Here is a tiny trained network, its code and every weight. The questions are about switching its units off for an input and a class, where a switched-off unit gives its printed mean instead of its output.

import numpy as np


def w(rows, s, z=0):
    codes = np.array(rows[::2]) - 128.0
    scale = np.full(codes.shape[1], s)
    scale[-1] = z or s
    return codes * scale


def f(y):
    return np.maximum(y, 0)


def log_softmax(a):
    a = a - a.max(-1, keepdims=True)
    return a - np.log(np.exp(a).sum(-1, keepdims=True))


def net(x, mask):
    res = np.array(x, float).reshape(1, 6) / 4 @ E
    y = f(res @ A[0][:, :-1].T + A[0][:, -1])
    res = res + np.where(mask, y, B[0][:, -1]) @ B[0][:, :-1]
    return log_softmax(res[-1] @ U[:, :-1].T + U[:, -1])


A, B = {}, {}
E = w([
[57,100,174,144,156,66,223],'x0',
[110,2,223,156,158,188,98],'x1',
[131,127,125,132,129,128,129],'x2',
[87,172,185,139,216,185,96],'x3',
[69,76,31,186,171,102,107],'x4',
[141,165,161,224,69,54,86],'x5',
],0.008)
A[0] = w([
[72,119,116,165,141,80,205,90],'n0',
[71,254,142,134,196,126,111,136],'n1',
[126,92,48,209,152,93,113,194],'n2',
[172,81,80,89,28,66,173,143],'n3',
[148,208,90,123,102,75,179,39],'n4',
[146,112,71,36,163,148,202,123],'n5',
[168,65,207,151,127,120,100,63],'n6',
[176,108,108,102,105,123,72,93],'n7',
[87,171,51,155,149,124,127,103],'n8',
[153,6,144,159,111,134,98,54],'n9',
[153,170,89,94,161,95,150,53],'n10',
[203,184,216,117,77,96,168,106],'n11',
[150,182,165,226,80,38,89,79],'n12',
[188,148,97,135,114,161,100,67],'n13',
[85,124,171,113,117,54,222,140],'n14',
[162,128,56,124,84,165,5,111],'n15',
[162,178,95,131,135,106,155,234],'n16',
[165,165,205,72,82,161,177,3],'n17',
],0.012,0.0064)
B[0] = w([
[175,172,144,112,156,81,127,213],'n0',
[164,50,185,147,118,161,150,217],'n1',
[129,105,132,86,124,102,37,252],'n2',
[144,49,201,157,168,181,124,255],'n3',
[116,77,136,102,75,111,213,208],'n4',
[135,168,32,201,86,174,82,227],'n5',
[133,109,129,107,78,148,192,211],'n6',
[132,177,130,150,161,139,139,172],'n7',
[81,108,148,93,124,83,123,195],'n8',
[71,120,158,87,90,126,169,207],'n9',
[103,92,99,91,139,136,179,166],'n10',
[105,113,139,85,130,68,25,240],'n11',
[119,159,2,181,138,219,126,250],'n12',
[114,167,141,164,155,110,173,168],'n13',
[165,216,132,146,159,107,165,252],'n14',
[171,192,146,126,152,66,163,236],'n15',
[84,166,198,92,83,158,119,227],'n16',
[101,86,80,112,175,57,106,202],'n17',
],0.02,0.0091)
U = w([
[50,119,148,51,48,147,223,91],'0',
[188,213,171,148,212,86,171,90],'1',
[95,81,124,88,168,75,37,111],'2',
[110,137,47,191,120,227,120,98],'3',
[144,132,201,130,129,178,98,246],'4',
[185,48,255,181,188,217,109,129],'5',
],0.0076,0.014)

Each question gives the input, the list of numbers given to net, and the class t.
The units are the neurons (one row each of A and B). Each row of codes is followed by its name. A weight is (code - 128) times the scale printed after its matrix; where a second scale follows, it is the last column's (A, B and U).
mask holds one flag per neuron, in row order. A switched-off neuron (its flag False) gives its mean, the last column of its row in B, instead of its output. The means were averaged over made-up inputs and are rounded, as every weight is.
A unit's drop is (log p(t) with every unit on - log p(t) with that unit switched off) / (log p(t) with every unit on - log p(t) with every unit switched off).
The circuit of an input: a set's keep is (log p(t) with only the set's units on - log p(t) with every unit switched off) / (log p(t) with every unit on - log p(t) with every unit switched off). Starting from the 12 units with the biggest drops (on a tie, the unit counted first), units are removed one at a time, each time the one whose removal leaves the highest keep (on an exact tie, the one counted first), for as long as the keep stays at least 0.8.
circuit, biggest first: the units of the circuit, biggest drop first
k most important neurons: the k neurons with the biggest drops, biggest first
drop of u: that unit's drop, to one decimal
input [-6,1,-7,-7,-8,8], class 2: circuit, biggest first : (n11)
input [2,5,5,-2,2,-3], class 0: 3 most important neurons : (n9; n3; n12)
input [-1,-5,-2,-8,6,6], class 5: 3 most important neurons : (n3; n5; n11)
input [4,3,1,-2,1,-4], class 1: 2 most important neurons : (n12; n14)
input [-3,4,-6,-7,3,-7], class 3: 4 most important neurons : (n5; n1; n11; n16)
input [-5,-7,-1,2,2,-7], class 0: 3 most important neurons : (n12; n8; n16)
input [2,2,0,6,-6,-8], class 3: 2 most important neurons : (n5; n3)
input [-3,-3,-3,6,2,5], class 5: 2 most important neurons : (n1; n5)
input [5,7,-3,2,7,1], class 0: 2 most important neurons : (n9; n11)
input [-6,0,6,-1,-6,0], class 1: 3 most important neurons : (n15; n2; n13)
input [5,3,1,-1,2,5], class 1: 3 most important neurons : (n0; n5; n14)
input [-2,-5,6,8,1,-1], class 5: drop of n1 : 1.3
input [-1,-7,-1,-2,1,-4], class 0: drop of n4 : 0.3
input [4,-5,3,6,-3,-3], class 5: circuit, biggest first : (n1)
input [0,-3,0,0,4,0], class 2: drop of n2 : 1.0
